Below is a small trained network, with its code and all its weights. Each question gives an input and a target symbol and asks what happens when units are switched off, that is, made to give their printed mean instead of their output.

import numpy as np


def w(rows, s, z=0):
    codes = np.array(rows[::2]) - 128.0
    scale = np.full(codes.shape[1], s)
    scale[-1] = z or s
    return codes * scale


def f(y):
    return y / 2 * (1 + np.tanh(0.7978845608 * (y + 0.044715 * y**3)))


def softmax(a):
    e = np.exp(a - a.max(-1, keepdims=True))
    return e / e.sum(-1, keepdims=True)


def log_softmax(a):
    a = a - a.max(-1, keepdims=True)
    return a - np.log(np.exp(a).sum(-1, keepdims=True))


def net(x, mask):
    ids = ['γεηθλξστψ'.index(c) for c in x.split()]
    T = len(ids)
    res = E[ids] + P[:T]
    r = res
    for j in range(2):
        rows = slice(3 * j, 3 * j + 3)
        q, k, v = (r @ M[0][rows].T for M in (Q, K, V))
        z = softmax(np.where(np.tri(T) > 0, q @ k.T / 3**0.5, -1e9)) @ v
        o = O[0][rows]
        res = res + np.where(mask[j], z, o[:, -1]) @ o[:, :-1]
    y = f(res @ A[0][:, :-1].T + A[0][:, -1])
    res = res + np.where(mask[2:10], y, B[0][:, -1]) @ B[0][:, :-1]
    return log_softmax(res[-1] @ U[:, :-1].T + U[:, -1])


Q, K, V, O, A, B = {}, {}, {}, {}, {}, {}
E = w([
[8,59,78,197,146,98],'γ',
[202,34,153,85,184,160],'ε',
[140,139,63,88,174,17],'η',
[94,213,188,95,69,99],'θ',
[66,93,168,176,91,238],'λ',
[84,153,144,56,167,196],'ξ',
[156,248,174,144,94,200],'σ',
[187,84,110,165,30,168],'τ',
[203,174,194,204,171,134],'ψ',
],0.012)
P = w([
[176,108,254,23,102,58],'0',
[141,100,100,184,138,131],'1',
[137,114,113,183,158,156],'2',
[126,103,116,186,165,152],'3',
[110,94,122,182,163,160],'4',
[129,114,135,172,166,160],'5',
[135,111,155,163,169,154],'6',
[127,116,162,151,167,167],'7',
[148,110,172,141,172,157],'8',
],0.0079)
Q[0] = w([
[123,122,157,200,172,176],'H0',
[115,182,93,58,56,103],'H0',
[137,99,137,128,167,130],'H0',
[182,104,242,122,133,254],'H1',
[169,140,197,142,142,241],'H1',
[56,115,115,132,112,40],'H1',
],0.0085)
K[0] = w([
[162,137,254,26,139,90],'H0',
[112,114,76,199,210,227],'H0',
[116,129,186,109,149,149],'H0',
[114,99,229,71,46,79],'H1',
[189,83,223,66,73,95],'H1',
[35,157,27,229,140,158],'H1',
],0.0087)
V[0] = w([
[56,224,203,91,180,241],'H0',
[10,3,70,7,168,74],'H0',
[155,156,149,81,42,99],'H0',
[165,22,154,237,79,155],'H1',
[155,152,118,171,253,57],'H1',
[139,73,230,56,193,142],'H1',
],0.0059)
O[0] = w([
[120,197,37,176,105,143,145],'H0',
[130,160,154,72,207,128,82],'H0',
[66,83,187,200,129,174,175],'H0',
[158,66,118,141,126,25,139],'H1',
[255,135,178,56,99,157,123],'H1',
[156,71,59,175,174,183,255],'H1',
],0.0095,0.0058)
A[0] = w([
[226,177,218,248,216,73,130],'N0',
[153,23,184,189,165,190,138],'N1',
[156,116,132,217,226,138,98],'N2',
[72,110,9,26,151,146,253],'N3',
[180,34,9,103,186,210,120],'N4',
[57,223,151,141,112,3,246],'N5',
[125,189,65,158,44,95,199],'N6',
[213,6,135,150,49,145,210],'N7',
],0.0055,0.0029)
B[0] = w([
[169,7,172,142,207,170,191],'N0',
[98,131,74,86,72,158,254],'N1',
[123,37,62,77,147,182,206],'N2',
[199,221,175,212,187,50,148],'N3',
[142,205,80,60,225,135,225],'N4',
[124,111,254,4,121,172,141],'N5',
[169,128,173,129,125,170,143],'N6',
[151,148,95,105,88,50,225],'N7',
],0.0067,0.0087)
U = w([
[122,148,237,30,71,206,234],'γ',
[119,249,118,190,215,125,131],'ε',
[160,199,133,216,78,178,92],'η',
[89,99,60,11,153,125,23],'θ',
[32,50,149,134,131,57,187],'λ',
[172,83,152,253,180,120,39],'ξ',
[221,131,82,133,20,111,251],'σ',
[184,159,182,149,191,45,179],'τ',
[8,123,112,79,79,208,36],'ψ',
],0.0053,0.002)

Each question gives the input, a string of symbols that net reads in full, and the target symbol t.
The units are the heads (3 rows each of Q, K, V and O) and the neurons (one row each of A and B). Each row of codes is followed by its name. A weight is (code - 128) times the scale printed after its matrix; where a second scale follows, it is the last column's (O, A, B and U).
mask holds one flag per unit, heads first, then neurons. A switched-off unit (its flag False) gives its mean, the last column of its rows in O or B, instead of its output. The means were averaged over made-up inputs and are rounded, as every weight is.
A unit's drop is (log p(t) with every unit on - log p(t) with that unit switched off) / (log p(t) with every unit on - log p(t) with every unit switched off).
The circuit of an input: a set's keep is (log p(t) with only the set's units on - log p(t) with every unit switched off) / (log p(t) with every unit on - log p(t) with every unit switched off). Starting from all 10 units, units are removed one at a time, each time the one whose removal leaves the highest keep (on an exact tie, the one counted first), for as long as the keep stays at least 0.8.
circuit, biggest first: the units of the circuit, biggest drop first
k most important neurons: the k neurons with the biggest drops, biggest first
which heads matter: for each layer, one digit per head in row order, 1 if its drop is at least 0.15 and else 0, layers parted by /
drop when u is switched off: that unit's drop, to one decimal
input ε θ ψ θ θ η θ λ, target θ: which heads matter -> 01
input ξ ξ ψ λ, target ε: which heads matter -> 11
input λ ε ψ τ η, target τ: 3 most important neurons -> [N1; N2; N3]
input ε ψ ε ξ τ, target θ: circuit, biggest first -> [H1; N4; H0]
input τ ψ λ, target λ: circuit, biggest first -> [H1; H0]
input ξ ψ ψ ξ, target ε: 2 most important neurons -> [N3; N4]
input η τ ξ, target γ: most important neuron -> [N7]
input λ τ ξ ψ η, target τ: 2 most important neurons -> [N1; N3]
input ε ψ η τ γ ψ τ, target θ: 2 most important neurons -> [N4; N1]
input η σ λ ε, target γ: drop when H0 is switched off -> 0.5
input ξ η θ λ ε, target ε: drop when N1 is switched off -> -0.1
input τ ψ ε ε, target λ: drop when H1 is switched off -> 1.0
input τ λ γ τ ψ, target λ: drop when H1 is switched off -> 0.4
input η θ ψ ψ ψ ξ ψ τ ε, target γ: circuit, biggest first -> [H1]
